Each row has a name. After each piece below comes the name of the row it's from. Each question is about the rows just above it.

dav: [135  94 146  79 144 119 135  77 122 129 167 167  30 114  79  30 169  98
 127 128 175 137]
nipop: [127 118 124 128 133 119 135  77 122 129 167 124 141 124  79 112 121 131
 125 133 142 108]
lig: [118 124 133 128 127 212 152 157 113 144  99 136  94 146  79 144 129 121
 126 126 155  92]
Where do [127 118 124 128 133 119 135  77 122 129 167 124 141 124  79 112 121 131
 125 133 142 108] appear? -> nipop
asked: [144  99 136  94 146  79 144 129 121] -> lig
asked: [ 79 144 119] -> dav
asked: [ 30 114  79  30 169  98 127 128] -> dav
The row with [135  94 146  79 144] is -> dav
asked: [128 127 212] -> lig
asked: [136  94 146  79 144] -> lig

nipop: [217 195 124 162 164]
Momez: [ 94 176 214  35 195]
Ker: [ 94  75 214  35 195]
lig: [ 94  35 214 195 176]
Where do [162 164] appear? -> nipop
The row with [ 35 214 195] is -> lig
[176 214  35 195] is in which row? -> Momez
[214 195] is in which row? -> lig
asked: [195 124 162 164] -> nipop
asked: [ 94 176 214  35 195] -> Momez

tupa: [146 130  99 116 140 144 173 114 123 114 142 145 130 138 106 117 110 119
 150  49]
Zukas: [149 154  84 131 164 139 145 114 114 142 123 138 130 173  86 116  70 151
 153  53]
lig: [130  99 116 140 144 173 114 123 114 144 142 145 130 138 106 117 110 149
 124  92]
asked: [130 173  86] -> Zukas
asked: [114 123 114 144 142 145 130 138] -> lig
asked: [130  99 116 140 144 173 114 123 114 144 142 145 130 138 106 117 110 149
 124  92] -> lig
Where do [130  99 116 140 144 173 114 123 114 142] appear? -> tupa

lig: [127 149 146 106 147 150 119 148  66 163]
Ker: [141 159 146 106 147 150 119 148 126 149]
vafef: [100  75 155 184 150 159 118 151 227  78]
asked: [159 146 106 147 150 119 148] -> Ker
Which row holds [126 149]? -> Ker
The row with [127 149 146 106 147 150 119] is -> lig
The row with [149 146 106 147 150 119 148  66 163] is -> lig
asked: [150 159 118 151] -> vafef

dav: [ 95 214 119 107 118 104]
vafef: [140 104 144 139 167  82]
rafeg: [123 120 134 152 153 115]
Ker: [104 148 129 178 176 119]
nipop: [148  83 124 178 176 138]
ropur: [140 144 104 124 146 170]
Where do [140 104 144] appear? -> vafef
asked: [104 148 129 178 176 119] -> Ker
Which row holds [119 107 118]? -> dav

tupa: [104 112  42  67  35]
vafef: [152 130 197 216  56]
tibez: [194 216 216 197  56]
asked: [216 197  56] -> tibez
asked: [216  56] -> vafef
Which row holds [197 216]? -> vafef
The row with [197  56] is -> tibez
asked: [104 112  42  67] -> tupa

nipop: [161 142 167 128 137 151 156 120 138 158 126 149 122 140 188 104 138 120
 155 161 105 142 126 162  54 123  61 141  96 137 127 120]
lig: [122 131 146 132 154 117 142 154 124 138 104 124 153  97 111 138 141 131
  89 155 116 118 101 111 114  75 136 110 134 102 136 126]
ropur: [158 122 127 158 119  81 131 117 145 108 149 111 109 118 124 108 138 116
 106 157 109 137 139 123 114 105 130 173 138 148 142 137]
dav: [158 149 130 120 110 140 124 188 119 140 126 116  97  91 124 129 123 138
  95 139 144 118 119 100 147 113 148 150 128 124 116 130]
tupa: [121 130  74 146 161 187 129 172  92  81 132 164  82 115 141 123 146 117
 131 103 114  75 159  96 109 100 139 152 121 122  89 165]
tibez: [104 104 135 134 100 144 126 110  85 163  98 179 112 121  47 126  87 161
 149 131 131 143 127 142 136 106  95  93  85  87 205  98]
puno: [158 116 112 157 149 130 120 167  73 167  62 132 151 127 161  96 118 163
 153  42  97 140 193  98  81 134 107 164 115 169 140 104]
vafef: [ 74 118 130 123 132 100 118 125  77  99 134 137 187 106 120 119 143 163
 134 123  97 137 155 117 154 106 157 136 135 111  89 130]
rafeg: [118 156 172 146 141 139 146 159 127 130 162 126 122 100 147 114 198  88
  95 119 140 100 148 140 127 161 113 146 125  85 105 117]
Momez: [175 175 116 163 123 147 128 194 124 136 120 112 161 111 149  72 136 100
 101  78 105 133 129 137 100 110  66 152  89 172 134 103]
Zukas: [144 145 168 163 134 169 137 180 126 135 143 129 144  51 116  57 167 146
 144 107 109 152 170 158 117 134 111 120 105  70 160 106]
Ker: [132 164 151 136 111 125  99 151 109 145 126 130  82 158 122 127 158 119
  81 131 117 146 119 124 127  91 148 137 115 100 140 144]
Which row holds [98 81]? -> puno
Where do [119 100 147 113 148 150 128 124 116] appear? -> dav
asked: [167 146 144 107] -> Zukas
Which row holds [158 122 127 158 119  81 131 117 146]? -> Ker
asked: [157 149 130 120] -> puno

tupa: [107 131 124 140 128 139 142 136 107 134 151 137 133 137 127 114 110 122
 127 118 135 123 126 145 123 126 133 116  96 107 120 128 153 155 131]
tibez: [107 131 124 139 129 141 143 135 107 134 150 138 133 138 125 114 109 121
 127 117 136 123 125 156 123 125 132 116  96 107 120 127 154 157 131]
ropur: [124 119 127 138 118 116 119 134 119 129 139 123 123 130 140 122 131 134
 130 139 128 125 134 123  96 126 107 153 128 116 120 123 133 155 131]
puno: [150 138 133 138 125 114 109 121 127 118 136 135 129 134 132 114 114 124
 129 125 133 123 128 153 126 128 135 118  99 108 122 131 149 147 131]
Ker: [110 128 124 144 122 131 136 136 108 134 151 134 129 133 133 115 115 125
 129 126 132 122 129  86 126 129 135 119 100 108 122 132 148 145 131]
lig: [108 133 125 127 143 153 146 132 110 128 141 138 142 150 113 117 105 119
 121 102 143 124 121 205 114 121 119 111  98 110 121 117 161 172 131]
asked: [123 126 133 116  96 107 120 128 153 155 131] -> tupa
Which row holds [150 138 133 138 125 114 109 121 127 117 136]? -> tibez
asked: [129 133 133 115 115 125 129 126 132 122 129  86] -> Ker
asked: [130 140 122 131 134 130 139 128 125 134 123  96] -> ropur
Where do [151 137 133 137 127 114 110 122 127 118 135] appear? -> tupa
asked: [129 141 143 135 107 134 150] -> tibez

tibez: [181 128 101 177  92  87 204 125 145 122]
tupa: [173 116 121 237 126 129 183  95  66 114]
dav: [133 122 150 113 111 152 119 143 149 146]
puno: [ 98 116 142 132 159 158  78 119  90 120]
Zukas: [187 118 105 169 112 103 183 143 165 115]
vafef: [126 141 141  57 128 145 109 160 186 142]
nipop: [101 119  66 108  51  90  78 213  81 123]
rafeg: [ 87  66 119 213 108  51  90  78 134 110]
ropur: [142 147 152 125 139 173 141 119 104 148]
Momez: [ 41 100 120 140 134  90  51 108  78 121]
Ker: [130 108 102 189 100  76 153 110 106 113]
The row with [134  90  51 108  78] is -> Momez
The row with [ 66 119 213 108  51  90  78] is -> rafeg
asked: [125 139 173] -> ropur
[101 119  66 108  51  90  78 213  81 123] is in which row? -> nipop
Where do [153 110] appear? -> Ker

Zukas: [ 67  82 170 160 130  79  79  89  84 191  83  80  73 113 199  82  75  80
 157 210 102  86 160  86 174 192  91 101 110  92  78  90  83 156  68  91
 204  81 185  90 151 109 170  82  89 199  69  66 165 110  81  44  46  77
 101  92 120 143  70  79 116 125 146]
rafeg: [160 145 115  96 137 158 143 141 150  68 151 136 162 128  77 145 161 139
  96  64 146 146 120 131 100  73 141 119 129 149 139 136 150 121 153 124
  69 143  73 147 110 133  82 152 158  43  73 111  66  47 191 159  79 156
 137 141 112 114 159 155 134 142  98]
lig: [ 68  81 163 154 132  75  81  87  82 183  80  83  73 111 193  81  80  80
 152 201 107  84 156  85 163 189  89 100 106 101  77  90  81 153  69  88
 196  78 178  86 148 103 165  82  92 191  73  66 159 111  79  43  47  76
  97  91 116 139  73  77 108 126 142]
[191  73  66 159 111  79  43  47] is in which row? -> lig
[ 44  46  77 101] is in which row? -> Zukas
asked: [185  90] -> Zukas
asked: [80 83] -> lig

rafeg: [138 133  50 132 130 137 125 109 154  88]
ropur: [138 133 130 132 125 135 132 137  50 116]
tibez: [130 132 123 135 132 137 125 132 116 135]
[123 135 132 137 125 132 116 135] is in which row? -> tibez
[130 132 125 135 132] is in which row? -> ropur
Where do [125 135 132 137  50 116] appear? -> ropur
asked: [130 132 123 135 132 137 125] -> tibez
asked: [137  50] -> ropur
asked: [138 133  50 132 130 137 125 109 154] -> rafeg

tibez: [157 108 156 140 150  47 120 157 155 145  92 141]
Zukas: [ 64 138  68 136  74 146 140  67 157 157 143  97]
ropur: [ 97 146  86 135 104 134  92 152 127 154 136 108]
tupa: [ 95 115  91 144  95  78 127  92 152 152  92 141]
Which row holds [157 108 156 140 150  47 120 157 155 145  92 141]? -> tibez
Where do [127  92 152] appear? -> tupa
asked: [136 108] -> ropur
asked: [157 155 145  92] -> tibez
Where do [ 91 144  95  78 127  92 152 152  92] appear? -> tupa
Which row holds [150  47 120 157 155 145  92 141]? -> tibez
asked: [138  68 136] -> Zukas

dav: [198  89  91 152]
Ker: [196 153 121 128]
ropur: [216  82 107 135]
Momez: [121 129 136 133]
Zukas: [214 108 107 133]
tupa: [141 155 133 107]
asked: [107 133] -> Zukas
The row with [121 128] is -> Ker

lig: [163 136 233 203 106]
vafef: [127 130 164 136  68]
nipop: [130 127 164 206 203]
rafeg: [145 109 122 164 216]
asked: [109 122 164] -> rafeg
asked: [164 136] -> vafef
The row with [127 130 164] is -> vafef
asked: [233 203] -> lig
asked: [127 164] -> nipop

Ker: [129 129  68 142  94 104  96 143]
tibez: [173  32 165  42  98  82 191  54]
vafef: [171 137 128 174 128 119 156 133]
tupa: [136 120  75 122 139 105  99 167]
Momez: [114 133 154  94 142 120  87 159]
Zukas: [139 114  76 158 134 105  84 164]
dav: [ 94 154 133 114 129 147 133 116]
ropur: [124 134  75 132 105  92  68 182]
puno: [ 57 170 129 105  79 139 128 107]
nipop: [150 126  89 175 135 111 104 172]
rafeg: [144 150 104 147  96 115 139 139]
lig: [138  67 149  88 118 130 176  85]
asked: [128 107] -> puno
asked: [ 94 154 133 114] -> dav

lig: [198 168 116  89 132 109  69 113 189  67  97 223  80  67 168 136]
puno: [128  97 132  69 189 223 116  67 109 168  89 113  80 182 151  99]
ropur: [105 131 123 156 139  91 174 136 123 111 112 198 129 103 121 151]
[ 69 113 189  67  97 223] is in which row? -> lig
asked: [132  69 189 223 116  67 109 168  89 113] -> puno
asked: [113 189  67  97 223  80  67 168] -> lig
The row with [ 97 132  69 189 223 116  67 109 168  89 113] is -> puno
[ 69 189 223 116  67 109 168  89 113] is in which row? -> puno
[128  97 132  69] is in which row? -> puno
asked: [139  91] -> ropur

puno: [ 46 191  46  46  47  46  47  46  46  47 191 192 190 190 190 190  47 191
 192 192 190 190 190  47 190  46 190  47  46  47  46 193 190 191]
nipop: [162 107 192 191 191 191 188 191 191 190 107 109 102 103 102 102 161 103
 108 221 104 102 103 161 103 162 104 161 161 161 162 109 104 106]
rafeg: [229  37 229 229 227 229 229 228 229 229  37  31  46  45  46  46 228  44
  34  30  43  47  45 229  45 228  44 228 229 229 229  27  43  37]
tibez: [177  82 177 177 178 177 178 177 177 178  82  82  83  82  83  83 178  83
  82  83  82  83  82 178  82 177  82 178 177 178 177  83  82  82]
dav: [192  66 191 191 188 192 190 191 191 191  66  62  70  71  71  70 189  69
  64  61  70  71  71 191  71 191  70 190 191 190 192  59  70  66]
vafef: [ 30  43  47  42 161 162 161 162 161 161 107 109 102 103 102 102 161 103
 108 109 104 102 103 161 103 162 104 161 161 161 162 109 104 106]
Where do [228  44 228 229 229 229  27] appear? -> rafeg
asked: [229 229 228 229 229  37  31] -> rafeg
[191 191 188 192 190 191 191 191] is in which row? -> dav
asked: [30 43 47 45] -> rafeg
Which row holds [178 177 178 177  83  82]? -> tibez
Which row holds [34 30 43 47 45]? -> rafeg

puno: [112  36 188  61 152]
Zukas: [ 49 158 152  83 165]
rafeg: [185  61 152 112  37]
tupa: [ 79 217  54 211 192]
The row with [112  37] is -> rafeg
asked: [188  61 152] -> puno
The row with [211 192] is -> tupa
asked: [ 79 217] -> tupa
asked: [152 112  37] -> rafeg

vafef: [102  31  86  77 124 147 196 126]
lig: [ 33  77 214  25  41 174 107 211]
tibez: [224 135  25 214 216  84 202  37]
asked: [31 86 77] -> vafef
asked: [ 25 214] -> tibez
asked: [ 41 174 107] -> lig
The row with [214 216] is -> tibez
Where do [ 25  41 174 107 211] appear? -> lig
asked: [124 147] -> vafef
asked: [102  31  86  77 124] -> vafef

vafef: [105  22  78 127 100 138]
puno: [145  96 116 125  64  76]
dav: [160 123  66 157 144 145]
tibez: [105  22 127  78 100 162]
tupa: [117  79  80 105  83 107]
nipop: [105 144  66 157 123 130]
asked: [123  66 157 144] -> dav
Where do [ 78 127 100] appear? -> vafef
asked: [105  83] -> tupa
[ 78 127 100 138] is in which row? -> vafef
The row with [127 100] is -> vafef
asked: [145  96 116 125  64] -> puno

nipop: [152 197 164 163  98 104 132 162 105 111]
vafef: [143 143 134  90 206  87 131 134 185 154]
ropur: [143 143  93 165  60 102  78  97 144 155]
Zukas: [ 89 102  60  97  93  78 144 129 155 165]
lig: [152 197 164 163  98 104 132 162 105  93]
dav: [ 89 129  93 165  60 102  78  97 144 124]
Momez: [146  86 172  80 100 229 203 136 167 179]
Which row holds [146  86 172  80 100 229 203 136 167]? -> Momez
asked: [143  93 165  60 102  78  97 144 155] -> ropur
Which row holds [143 143  93 165  60 102  78  97 144 155]? -> ropur
asked: [152 197 164 163  98 104 132 162 105  93] -> lig
asked: [143 143 134  90 206  87 131 134 185 154] -> vafef
[152 197 164 163  98 104 132 162 105 111] is in which row? -> nipop

